Here is a tiny trained network, its code and every weight. The questions are about switching its units off for an input and a class, where a switched-off unit gives its printed mean instead of its output.

import numpy as np


def w(rows, s, z=0):
    codes = np.array(rows[::2]) - 128.0
    scale = np.full(codes.shape[1], s)
    scale[-1] = z or s
    return codes * scale


def f(y):
    return np.maximum(y, 0)


def log_softmax(a):
    a = a - a.max(-1, keepdims=True)
    return a - np.log(np.exp(a).sum(-1, keepdims=True))


def net(x, mask):
    res = np.array(x, float).reshape(1, 4) / 4 @ E
    y = f(res @ A[0][:, :-1].T + A[0][:, -1])
    res = res + np.where(mask, y, B[0][:, -1]) @ B[0][:, :-1]
    return log_softmax(res[-1] @ U[:, :-1].T + U[:, -1])


A, B = {}, {}
E = w([
[144,137,126,132,121],'x0',
[64,162,103,91,42],'x1',
[78,117,54,245,119],'x2',
[154,35,84,108,67],'x3',
],0.012)
A[0] = w([
[168,212,185,78,202,235],'N0',
[145,116,133,104,187,186],'N1',
[120,188,97,154,177,103],'N2',
[163,23,83,124,51,135],'N3',
[132,201,151,107,168,253],'N4',
[101,93,63,150,67,56],'N5',
[65,179,99,247,173,174],'N6',
[132,143,161,155,154,170],'N7',
[111,131,131,108,201,203],'N8',
[58,201,136,54,60,209],'N9',
[184,44,115,190,182,218],'N10',
[64,187,91,107,4,118],'N11',
[190,148,136,135,113,163],'N12',
[176,57,126,33,105,152],'N13',
[182,89,101,39,142,190],'N14',
[93,206,137,10,73,155],'N15',
[61,179,187,91,74,126],'N16',
[189,101,184,73,202,203],'N17',
[98,176,122,159,144,84],'N18',
[26,145,79,171,85,89],'N19',
[164,34,172,86,72,123],'N20',
[120,18,42,216,91,94],'N21',
],0.011,0.0039)
B[0] = w([
[83,94,241,102,123,248],'N0',
[97,138,159,151,111,175],'N1',
[156,150,118,169,108,178],'N2',
[1,87,104,108,132,218],'N3',
[154,104,219,113,141,211],'N4',
[67,86,154,118,96,186],'N5',
[240,176,74,218,121,251],'N6',
[130,132,149,170,112,170],'N7',
[129,137,178,146,109,179],'N8',
[192,41,105,50,139,228],'N9',
[90,195,96,115,232,218],'N10',
[114,57,145,134,11,222],'N11',
[106,144,137,117,130,153],'N12',
[105,201,45,99,78,217],'N13',
[79,201,89,121,101,205],'N14',
[165,44,109,60,191,231],'N15',
[186,86,127,51,130,194],'N16',
[37,156,178,140,79,225],'N17',
[174,119,98,133,99,168],'N18',
[171,94,174,155,38,205],'N19',
[109,196,41,115,95,202],'N20',
[57,55,166,167,223,235],'N21',
],0.023,0.013)
U = w([
[68,65,220,117,90,189],'0',
[181,175,144,182,181,69],'1',
[96,198,112,78,120,162],'2',
[104,62,115,118,254,64],'3',
[151,61,166,25,220,189],'4',
[183,89,108,141,59,151],'5',
[129,99,52,51,103,5],'6',
],0.0098,0.0019)

Each question gives the input, the list of numbers given to net, and the class t.
The units are the neurons (one row each of A and B). Each row of codes is followed by its name. A weight is (code - 128) times the scale printed after its matrix; where a second scale follows, it is the last column's (A, B and U).
mask holds one flag per neuron, in row order. A switched-off neuron (its flag False) gives its mean, the last column of its row in B, instead of its output. The means were averaged over made-up inputs and are rounded, as every weight is.
A unit's drop is (log p(t) with every unit on - log p(t) with that unit switched off) / (log p(t) with every unit on - log p(t) with every unit switched off).
The circuit of an input: a set's keep is (log p(t) with only the set's units on - log p(t) with every unit switched off) / (log p(t) with every unit on - log p(t) with every unit switched off). Starting from the 12 units with the biggest drops (on a tie, the unit counted first), units are removed one at a time, each time the one whose removal leaves the highest keep (on an exact tie, the one counted first), for as long as the keep stays at least 0.8.
circuit, biggest first: the units of the circuit, biggest drop first
top k neurons: the k neurons with the biggest drops, biggest first
drop of u: that unit's drop, to one decimal
input [-4,0,7,3], class 3: circuit, biggest first : (N21)
input [-5,2,6,0], class 5: top 3 neurons : (N6; N0; N17)
input [-3,1,-7,-7], class 4: top 4 neurons : (N15; N9; N16; N11)
input [2,-7,-7,1], class 2: top 2 neurons : (N13; N14)
input [-5,-6,8,1], class 3: top 2 neurons : (N21; N10)
input [0,8,8,0], class 5: top 2 neurons : (N6; N0)
input [-6,-4,3,0], class 1: top 2 neurons : (N15; N3)
input [-6,2,-5,-5], class 4: drop of N7 : 0.0
input [0,0,-4,8], class 2: drop of N1 : 0.0
input [-4,0,3,7], class 3: drop of N0 : 0.2
input [-1,-1,1,-5], class 1: drop of N11 : 0.1
